Below is a small trained network, with its code and all its weights. Each question gives an input and a class and asks what happens when units are switched off, that is, made to give their printed mean instead of their output.

import numpy as np


def w(rows, s, z=0):
    codes = np.array(rows[::2]) - 128.0
    scale = np.full(codes.shape[1], s)
    scale[-1] = z or s
    return codes * scale


def f(y):
    return np.maximum(y, 0)


def log_softmax(a):
    a = a - a.max(-1, keepdims=True)
    return a - np.log(np.exp(a).sum(-1, keepdims=True))


def net(x, mask):
    res = np.array(x, float).reshape(1, 4) / 4 @ E
    y = f(res @ A[0][:, :-1].T + A[0][:, -1])
    res = res + np.where(mask, y, B[0][:, -1]) @ B[0][:, :-1]
    return log_softmax(res[-1] @ U[:, :-1].T + U[:, -1])


A, B = {}, {}
E = w([
[110,80,180,151,107,54,151],'x0',
[127,132,179,170,104,136,180],'x1',
[127,175,116,35,88,130,252],'x2',
[196,94,77,183,136,173,196],'x3',
],0.013)
A[0] = w([
[105,198,185,123,92,143,89,118],'n0',
[79,178,179,130,141,162,106,151],'n1',
[80,123,151,146,174,8,12,176],'n2',
[107,157,122,12,166,112,254,231],'n3',
[99,99,164,185,113,69,208,221],'n4',
[137,55,117,233,137,138,98,236],'n5',
[69,155,245,162,161,100,124,255],'n6',
],0.008,0.0038)
B[0] = w([
[89,52,113,219,73,204,157,171],'n0',
[79,37,100,255,166,158,207,167],'n1',
[58,120,230,81,95,189,105,255],'n2',
[95,146,117,62,158,162,157,245],'n3',
[186,31,208,148,196,127,168,197],'n4',
[229,177,103,84,196,166,62,227],'n5',
[167,46,172,89,160,173,147,211],'n6',
],0.0089,0.013)
U = w([
[95,115,68,139,75,201,164,193],'0',
[146,63,80,153,6,54,117,13],'1',
[120,159,116,241,33,48,139,10],'2',
[123,10,203,72,81,135,160,107],'3',
[201,90,78,219,167,172,121,197],'4',
[93,148,94,214,94,53,140,2],'5',
[131,175,100,43,116,158,107,207],'6',
[103,143,92,193,112,2,118,10],'7',
],0.0089,0.0046)

Each question gives the input, the list of numbers given to net, and the class t.
The units are the neurons (one row each of A and B). Each row of codes is followed by its name. A weight is (code - 128) times the scale printed after its matrix; where a second scale follows, it is the last column's (A, B and U).
mask holds one flag per neuron, in row order. A switched-off neuron (its flag False) gives its mean, the last column of its row in B, instead of its output. The means were averaged over made-up inputs and are rounded, as every weight is.
A unit's drop is (log p(t) with every unit on - log p(t) with that unit switched off) / (log p(t) with every unit on - log p(t) with every unit switched off).
The circuit of an input: a set's keep is (log p(t) with only the set's units on - log p(t) with every unit switched off) / (log p(t) with every unit on - log p(t) with every unit switched off). Starting from all 7 units, units are removed one at a time, each time the one whose removal leaves the highest keep (on an exact tie, the one counted first), for as long as the keep stays at least 0.8.
circuit, biggest first: the units of the circuit, biggest drop first
top k neurons: the k neurons with the biggest drops, biggest first
drop when u is switched off: that unit's drop, to one decimal
input [-3,-7,2,-8], class 3: circuit, biggest first : (n5)
input [2,-7,2,-2], class 6: top 2 neurons : (n4, n6)
input [-1,-6,-8,0], class 6: top 2 neurons : (n2, n5)
input [-4,5,8,-4], class 0: top 4 neurons : (n5, n0, n2, n1)
input [-3,1,3,-6], class 0: circuit, biggest first : (n4, n0, n1)
input [-3,-8,-8,-2], class 6: circuit, biggest first : (n2, n5, n4)
input [-3,-8,-3,-6], class 3: top 2 neurons : (n2, n5)
input [-6,1,-7,-7], class 3: top 2 neurons : (n2, n6)
input [-4,-2,-6,0], class 6: circuit, biggest first : (n4, n0)
input [-5,1,1,-3], class 0: top 2 neurons : (n5, n4)
input [-6,-4,-4,-5], class 0: circuit, biggest first : (n4, n1, n5)
input [1,6,-1,2], class 4: top 3 neurons : (n2, n3, n5)
input [-6,-6,4,-8], class 0: top 2 neurons : (n0, n1)
input [-4,7,8,2], class 6: circuit, biggest first : (n3)
input [2,8,-2,5], class 4: top 2 neurons : (n2, n5)
input [4,-5,2,4], class 4: top 2 neurons : (n2, n6)
input [7,6,-4,4], class 4: top 3 neurons : (n5, n2, n3)
input [6,2,0,6], class 4: top 2 neurons : (n2, n5)
input [-4,-2,4,-4], class 0: drop when n1 is switched off : 0.2
input [-3,-2,-8,-3], class 3: drop when n3 is switched off : 0.1
input [-2,-1,6,3], class 6: drop when n3 is switched off : 0.3
